In the rows, zero is written as 128.
Each row of numbers stands for one object and depends on some of the facts below. Use the named rows to name the rest.

Facts:
nali: refers to; trudrun: points at
Z_463 -nali-> Z_831; Z_463 -nali-> Z_7; Z_431 -nali-> Z_776; Z_431 -nali-> Z_452
Z_431 -nali-> Z_309; Z_61 -nali-> Z_154; Z_61 -nali-> Z_248; Z_61 -nali-> Z_645
Z_61 -nali-> Z_949; Z_61 -nali-> Z_396; Z_887 -nali-> Z_849; Z_887 -nali-> Z_416
Z_887 -nali-> Z_639; Z_675 -nali-> Z_707; Z_675 -nali-> Z_778; Z_675 -nali-> Z_368
Z_739 -nali-> Z_7; Z_739 -nali-> Z_490; Z_739 -nali-> Z_656; Z_165 -nali-> Z_766
Z_217 -nali-> Z_252; Z_217 -nali-> Z_171; Z_217 -nali-> Z_746; Z_223 -nali-> Z_471
Z_223 -nali-> Z_513; Z_223 -nali-> Z_639; Z_913 -nali-> Z_831; Z_913 -nali-> Z_14
Z_913 -nali-> Z_402; Z_913 -nali-> Z_787; Z_913 -nali-> Z_106; Z_913 -nali-> Z_263
Z_944 -nali-> Z_878; Z_944 -nali-> Z_459; Z_944 -nali-> Z_235; Z_327 -nali-> Z_896
Z_327 -nali-> Z_263; Z_380 -nali-> Z_778; Z_380 -nali-> Z_656; Z_335 -nali-> Z_133
Z_332 -nali-> Z_7; Z_332 -nali-> Z_309; Z_332 -nali-> Z_8; Z_332 -nali-> Z_779
Z_332 -nali-> Z_764; Z_247 -nali-> Z_908; Z_247 -nali-> Z_782; Z_247 -nali-> Z_787
Z_201 -nali-> Z_949; Z_300 -nali-> Z_341; Z_300 -nali-> Z_215; Z_300 -nali-> Z_984
Z_44 -nali-> Z_963; Z_44 -nali-> Z_215; Z_765 -nali-> Z_65; Z_447 -nali-> Z_664
Z_447 -nali-> Z_751; Z_447 -nali-> Z_243; Z_447 -nali-> Z_357; Z_447 -nali-> Z_757
Z_447 -nali-> Z_663; Z_387 -nali-> Z_707; Z_387 -nali-> Z_235; Z_387 -nali-> Z_228
Z_773 -nali-> Z_106; Z_773 -nali-> Z_185; Z_773 -nali-> Z_39; Z_142 -nali-> Z_850
Z_971 -nali-> Z_768; Z_971 -nali-> Z_486; Z_568 -nali-> Z_537; Z_568 -nali-> Z_133
Z_568 -nali-> Z_824; Z_549 -nali-> Z_114; Z_549 -nali-> Z_173; Z_897 -nali-> Z_241
Z_897 -nali-> Z_513; Z_897 -nali-> Z_507; Z_897 -nali-> Z_458; Z_993 -nali-> Z_664
Z_993 -nali-> Z_592; Z_993 -nali-> Z_185; Z_336 -nali-> Z_818; Z_336 -nali-> Z_309
Z_433 -nali-> Z_592; Z_433 -nali-> Z_997; Z_433 -nali-> Z_778; Z_100 -nali-> Z_824
Z_100 -nali-> Z_402; Z_637 -nali-> Z_241; Z_637 -nali-> Z_39; Z_542 -nali-> Z_23
Z_542 -nali-> Z_632; Z_542 -nali-> Z_847; Z_542 -nali-> Z_592; Z_542 -nali-> Z_599
Z_310 -nali-> Z_750; Z_745 -nali-> Z_707; Z_317 -nali-> Z_742; Z_134 -trudrun-> Z_534
Z_282 -trudrun-> Z_134; Z_133 -trudrun-> Z_460; Z_566 -trudrun-> Z_820; Z_104 -trudrun-> Z_357
Z_61 -trudrun-> Z_252; Z_455 -trudrun-> Z_376; Z_459 -trudrun-> Z_539; Z_887 -trudrun-> Z_387
Z_243 -trudrun-> Z_782; Z_252 -trudrun-> Z_111; Z_878 -trudrun-> Z_849; Z_56 -trudrun-> Z_402
Z_106 -trudrun-> Z_537; Z_632 -trudrun-> Z_65; Z_937 -trudrun-> Z_997; Z_377 -trudrun-> Z_993
Z_645 -trudrun-> Z_911; Z_223 -trudrun-> Z_327; Z_913 -trudrun-> Z_664; Z_742 -trudrun-> Z_263
Z_782 -trudrun-> Z_377; Z_659 -trudrun-> Z_142; Z_954 -trudrun-> Z_81; Z_944 -trudrun-> Z_787
Z_534 -trudrun-> Z_367; Z_335 -trudrun-> Z_507; Z_486 -trudrun-> Z_954; Z_488 -trudrun-> Z_44
Z_458 -trudrun-> Z_7; Z_849 -trudrun-> Z_486; Z_368 -trudrun-> Z_742; Z_911 -trudrun-> Z_843
Z_7 -trudrun-> Z_671; Z_40 -trudrun-> Z_831; Z_188 -trudrun-> Z_710; Z_988 -trudrun-> Z_282
Z_710 -trudrun-> Z_452; Z_201 -trudrun-> Z_346; Z_248 -trudrun-> Z_8; Z_684 -trudrun-> Z_459
Z_44 -trudrun-> Z_56; Z_663 -trudrun-> Z_114; Z_357 -trudrun-> Z_368; Z_671 -trudrun-> Z_365
Z_367 -trudrun-> Z_768; Z_281 -trudrun-> Z_910; Z_751 -trudrun-> Z_887; Z_492 -trudrun-> Z_850
Z_664 -trudrun-> Z_428; Z_910 -trudrun-> Z_751; Z_773 -trudrun-> Z_663; Z_539 -trudrun-> Z_766
Z_142 -trudrun-> Z_734; Z_228 -trudrun-> Z_949; Z_23 -trudrun-> Z_566; Z_993 -trudrun-> Z_100
Z_376 -trudrun-> Z_471; Z_208 -trudrun-> Z_795; Z_850 -trudrun-> Z_739; Z_171 -trudrun-> Z_937
Z_100 -trudrun-> Z_632; Z_471 -trudrun-> Z_639; Z_114 -trudrun-> Z_492; Z_949 -trudrun-> Z_944
Z_111 -trudrun-> Z_637; Z_843 -trudrun-> Z_106; Z_81 -trudrun-> Z_490; Z_14 -trudrun-> Z_498
Z_611 -trudrun-> Z_40; Z_498 -trudrun-> Z_223; Z_787 -trudrun-> Z_243; Z_346 -trudrun-> Z_335
Z_507 -trudrun-> Z_757; Z_8 -trudrun-> Z_879; Z_757 -trudrun-> Z_380; Z_924 -trudrun-> Z_104
Z_795 -trudrun-> Z_878; Z_490 -trudrun-> Z_659; Z_215 -trudrun-> Z_14; Z_263 -trudrun-> Z_988
Z_831 -trudrun-> Z_248

Some objects and their rows:
Z_787: [ 92 143 133 120 126 137 177  87 100 137  98 128 185 149 138 141 141 141
 109 112 104 128  98 140 143 109  80 110 125 119 163 150 127 129 152 123
 137 160 141]
Z_61: [124 134 140 129 138 115 127 101 135 129  61 113 124 157 129 128 129 123
 117 158  98 101 136 152 119 149 138 153 143 130 113 103 109 136 127 138
 110 132 146]
Z_988: [117 135 140 191 109 134  83 154 171  68 120 110  92 111 103 120 151 144
 111 110 124 137 135 115 165 137 150 159 137 147 127 131 129 113 138 117
 145 131 124]
Z_223: [132 135 133 151 162 128 143 106 137 127 108 127 101 151 135 127 121 150
 140 134 130 115 128 151 124 132 117 136 138 111 118 116 128 132 123 132
 115 143 132]
Z_104: [126 126 132 145 167 110  94 130 127  59 192  30  70 104 112 150 130  81
 120 147 155 137 160 119 124 161 177 115 134 115 149 148 112 113 156 127
 166 138 177]
Z_534: [146 131 112 160 148 132 112 190 161 102 132  58 122 161 121 129 161 141
 132 109 119 131 132  72 163  94 142 173 142 132 119 103 131 117 150 106
 150 102 145]
Z_376: [130 131 125 125 118 129 130 136 124 128 131 140 132 126 125 129 128 120
 125 126 127 131 128 124 126 127 129 130 125 130 131 133 126 127 134 127
 129 125 126]
Z_142: [148 100 110 103 155 128 139  97 152 169 156 216 113  64 125 130 136 106
 146 128 141 104 126 161 109 170 121 118 149 120 111  85 135 157 100 124
 120  91 119]
Z_281: [141 130 133 123 109 122 141 128 121 145 121 138 141 129 114 134 125 116
 128 137 119 130 128 126 126 121 146 144 117 135 138 124 123 128 128 129
 132 125 133]
Z_937: [129 132 125 125 118 129 129 136 124 127 131 139 132 125 126 129 128 120
 125 126 127 131 128 124 127 127 129 129 125 129 130 133 126 126 135 127
 129 125 126]
Z_707: [143 112 125 154 133 132 128 190 105  69 116  94 173  78 133 113 128 195
 161 106  77 148 134 161 102 155 178 126 125 117 140 123 150 131 128 137
 157 114 127]
Z_380: [ 96 113 134  96 124 132  68 137 158 112 130  65 146 123 158 118 165 143
 136 130 131 119 133 124 126 167 109  87 148 147 122 131 143 135  93 150
 113 129 141]
Z_65: [118 144 147  63 173 149 132 167  93 117  97 175 142 114 151 118  82 150
 134 132 135 117 126 105 140  88 131 124 123 136 119 151 127 123 161 163
 112 185 106]
Z_879: [119 132 117 126 126 136 119 145 127 112 140 145 123 123 139 125 129 124
 122 114 136 132 128 123 126 133 110 114 132 123 122 142 128 125 141 125
 124 126 119]
Z_310: [123 124 134 134 151 125 128 107 135 131 115 108 118 138 135 125 125 144
 133 133 128 118 128 141 130 133 125 128 135 123 118 116 131 132 115 131
 123 136 132]
Z_241: [150 142 127 144 138 135 163 129 130 132 147 162 105 138 122 133 125 135
 148 128 139 135 122 135 129 119 107 137 125 112 140 133 128 124 137 124
 120 140 127]
Z_639: [124 140 117 139 137 136 130 141 129 112 122 154 109 135 137 126 125 127
 125 118 133 125 130 132 123 133 112 127 136 114 119 136 123 126 146 128
 119 131 121]

Rows to name:
No name comes twice in this set of rows, the named rows included.
[147  88 151 116 182 123 156  75 126 138 136 103 125 129 121 135 132 159
 143 168 112 136 107 140 150 125  64 122 138 145 143 109 122 129 119 107
 126 142 142] => Z_913
[121 132 136 154 150 114  88 129 138  60 185  51  68  98 108 143 132  87
 117 140 155 137 157 122 130 164 176 119 132 120 148 152 115 111 151 126
 161 142 165] => Z_357
[119 168 167  58 161 143 151 120 134 169 135 120 140 135 152 114 108 152
 170 138 164 109 119 113 152  93 140 123 111 125 139 140 147 122 101 170
  92 199 131] => Z_993
[122 109 131 128 178 134 126 107 134 110 134 113 111 128 145 123 131 158
 134 136 129 127 118 139 137 141  72 106 147 125 120 125 129 129 130 117
 119 139 126] => Z_327
[103 117 141 101 166 112 129  63 121 150 156  52 142  89 138  93  95 129
 110 123 134 116 122 132 157 126 158 120 112 123  97 110 133 117 105  93
 140 119 116] => Z_568
[114 118 169  46 216 134 149 100  89 141 111 107 156  95 150 104  67 169
 135 151 126 114 113 117 166  87 127 120 117 141 113 126 130 119 133 135
 123 185 111] => Z_100
[114 133 133  90  79 130  86 164 147 123 140  86 168 109 138 118 165 117
 140 128 121 128 136 116 121 162 153 110 126 147 141 135 139 129 102 149
 119 117 144] => Z_778
[119  80 127 121 132 128  95 121 123 130 108 137 133 146 124 157 140 131
 109 139 130 137 123 105 130 109  82 103 146 165 135 132 127 143 124 139
 144 129 127] => Z_7
[120 116 150 184 133 133  89 131 163  51 137 110  79  95  99 125 150 146
 111 133 121 146 129 127 169 153 114 142 143 153 139 137 120 111 148 107
 146 143 130] => Z_263
[158 113 109 129  79 119 125 132 122 157 144 172 118 140 128 118 121 108
 132 146 128 142 132 142  92 148 101 120 117 131 109 124 120 130 108 115
 100  81 104] => Z_486
[161 117 111 140  70 116 124 135 118 156 134 158 112 165 131 114 116 114
 131 152 124 148 134 143  87 143  94 123 112 130 106 131 116 125 108 114
  92  84 102] => Z_849
[124 128 120 146 120 127 123 130 121 143 127 145 123 136 122 139 114 126
 121 109 148 131 132 117 123 100 150 129 120 125 124 133 137 133 121 136
 144 127 116] => Z_818
[140 126 135 140 165 103 107 124 121  76 187  21  81 111 103 156 128  75
 124 158 147 136 160 117 122 152 191 127 128 117 156 139 109 114 152 127
 170 134 186] => Z_924
[126 136 136 127 139 127 130 108 144 143 135 108 117 138 134 123 129 136
 141 130 142 120 128 134 132 130 130 126 127 120 124 122 135 128 106 132
 118 137 133] => Z_447
[ 80 147 134 157 142 132 177  73 105 131  73  85 188 158 146 135 135 178
 119  93  96 117 105 170 130 119 122 113 128  98 151 135 143 138 126 133
 147 162 145] => Z_944

Now the same objects, written a new way:
Known rows:
Z_782: [101 131  84 123  72 107  82 166 132 124  67 136 153 114  83  95 126  96
 110 113 129 121 107 101 144  83 150 132 155 120 134  87  54  96  88 139
  98 142 107 149 179 141]
Z_40: [104 151  92 111 119 102 108 158 126 114  99 138 154 114  89  99  93 120
 118 114 135 121 118 106 125  95 128 124 139 116 123  98 121 113  93  82
 104 111 115 139 119 128]
Z_188: [105 151  92 113 125 100 108 162 133 115 104 138 154 116 106 100 106 121
 121 121 141 122 111 102 125  99 129 153 143 112 127  97 126 124  91  81
 111 110 115 138 110 127]
Z_513: [120 150  86  96 114  97 116 170 118 110  95 141 180 118 111  98  66 115
 112 109 121 128 107  91 128  94 139 125 142 114 123 113 133  94 102 130
 104 103 112 131 148 139]
Z_217: [100 154  97 108 120 107 108 154 125 117 114 123 148 113  81  98 100 130
 115 111 125 124 121 121 134 100 126 124 128 117 124  98 115 109  92  63
 101 109 115 139 118 121]
Z_734: [123 185 141 124 144 102 141 161  90 114  69 102 131 144  65 109  72 120
 129  95  71 148 138 114 105  80  97  11 136 131  89 108 148  96  99  98
 114  62 115 139  81 124]
Z_106: [115 150  85 116 121  98 110 156 124 118  87 143 166 103  66 110  87  91
 118 140 130 127 122  87 132  89 143 117 155 126 112  96 122  76  86 118
  92 122 110 136 135 134]
Z_534: [104 175  89  90  91 106 108 108 124 138  95 206 182  98  99 112  68 120
 114 113 185  98 131  96 101 140 147 117 123 115 112  87 133  86 105  59
 102 121 123 113  83 127]
Z_336: [104 145 106 106 145 110 113 142 146 110 112 130 157 122  98 100  98 124
 117 120 129 112 126 118 141  91 128  99 123 114 109  92 117  87  99  90
 113 114 120 144 123 126]
Z_963: [ 96 151  99 114 115 102  95 173 122 122  95 144 152 113  90  96  73 117
 122  96 140 117 111 105 117  94 125 115 137 121 115  97 131 113  93  66
  95 111 114 140 127 134]
Z_988: [107 130  95  97  99 101 109 133 111 113 138 163 168  80 100  97  29 112
 124 178 192  99 153 113 105 125 123 110 131 120 128  87 138 111 100  85
  94 119 115 119  98 129]
Z_632: [115 134  74 142  86 116  84 154 167 113  92 184 141 120 100  82 107 102
  94 111  72 125 101 114 100  69 155 123 155 124 147  93  54 140 100 141
  78 101 111 134 176 135]
Z_750: [103 150  91 110 117 101 105 162 124 116  92 145 154 113  88  99  81 113
 119 105 140 119 116 101 120  92 129 117 141 118 117 100 122 113  95  86
 100 115 116 140 127 133]
Z_208: [105 168  56 112 179  80 116 179 156  86 116 132 162 112  44  96 102 109
 129 109 148 134 100 102 149  85 150 155 117  98 112 113 190 126  75   5
  95  69 120 151 107 112]
Z_335: [103 153  93 116 114 103 105 159 122 123  99 126 150 108  71 101 107 112
 118 124 127 125 127 109 139 100 135 117 137 124 121  97 113 105  86  74
  97 111 112 139 116 125]
Z_14: [112 150  87 119 120  99 106 157 127 122  87 138 162 103  72 109 100  92
 122 144 131 123 128  87 141  92 143 115 151 125 111  94 116  85  84 109
  95 121 111 139 119 130]
Z_911: [104 151  91 111 119 102 106 159 126 114 100 138 154 113  87 100  91 118
 116 112 136 121 118 107 125  95 130 118 139 118 120  99 123 111  94  84
 103 112 115 139 123 128]

Which object is each row?
No name comes twice in this set of rows, the named rows included.
[115 154  93  96 115 105 121 158 118 112 119 118 167 119  97  97  91 134
 106 111 107 131 117 116 142 101 135 122 124 114 130 111 120  92  99  95
 105  99 114 133 139 126] => Z_887
[120 154  91  96 118 106 126 152 120 111 122 117 174 117  99 101  96 134
 105 123 101 137 116 115 146 102 138 137 128 115 134 110 120  85  98 104
 106  98 112 130 138 125] => Z_897
[ 92 130  87 108  69 100  86 166 111 122  59 119 159 111  63 110 134  91
 116 113 180 123 104  93 154  85 142 134 163 117 129  78  64  60  84 147
 114 173 104 158 197 146] => Z_787
[124 186 144 126 148 102 144 163  98 114  81  97 129 148  84 109  94 129
 131 107  75 150 133 114 108  86  93  44 137 124  99 104 151 110  95  89
 124  51 115 139  62 119] => Z_142
[117 156  90  99 114 107 122 146 114 113 111 122 169 108  63 104  82 120
 103 119 100 136 124 118 139  94 141  97 132 125 122 107 113  63  96 106
  92 108 112 131 153 127] => Z_637
[120 150  86 102 120  96 119 171 128 111 103 140 177 120 126 100  90 120
 117 128 130 130 102  87 129  99 138 162 146 108 133 107 135 107  95 120
 113  98 111 133 127 134] => Z_458
[102 151  89 115 107 102  99 162 110 124  82 137 154 102  51 102  73  98
 117 106 123 121 132 101 132  90 137  76 140 132 105 102 111  88  89  86
  83 128 114 139 136 133] => Z_537
[ 97 155  85 118 111 106 107 147 109 108 129 136 148 119  52 108 108 115
  97  86 134 128 143 127 125  97 132  33 127 121 117 108 120 117 106  83
 101 140 113 137 155 120] => Z_387
[109 132  79 136  71 117  78 165 154 121  74 168 143 120  97  71  85 102
  97  86  59 115 112 117 115  72 158  80 137 130 134 103  41 136 101 135
  69 102 114 138 175 138] => Z_65
[108 155  87 117 133 107 116 133 130 102 135 143 152 116  63 114 116 122
 103 123 135 134 125 122 118  93 127 108 141 116 128  95 124 101  98  85
 107 124 113 134 142 119] => Z_433
[ 86 130  71  81  64  96 102 151  98 102  42 107 145 114  62 103 128 119
 116  78 217 119 100 107 134  79 119 169 165 100 141  84  44  99  96 134
 136 195 119 163 178 141] => Z_949
[ 97 149 101 119 121  98  93 183 132 123  95 150 152 117 116  95  88 117
 130 108 151 117 100  94 115  98 123 152 143 115 123  92 141 134  89  68
 105 101 111 141 111 134] => Z_215

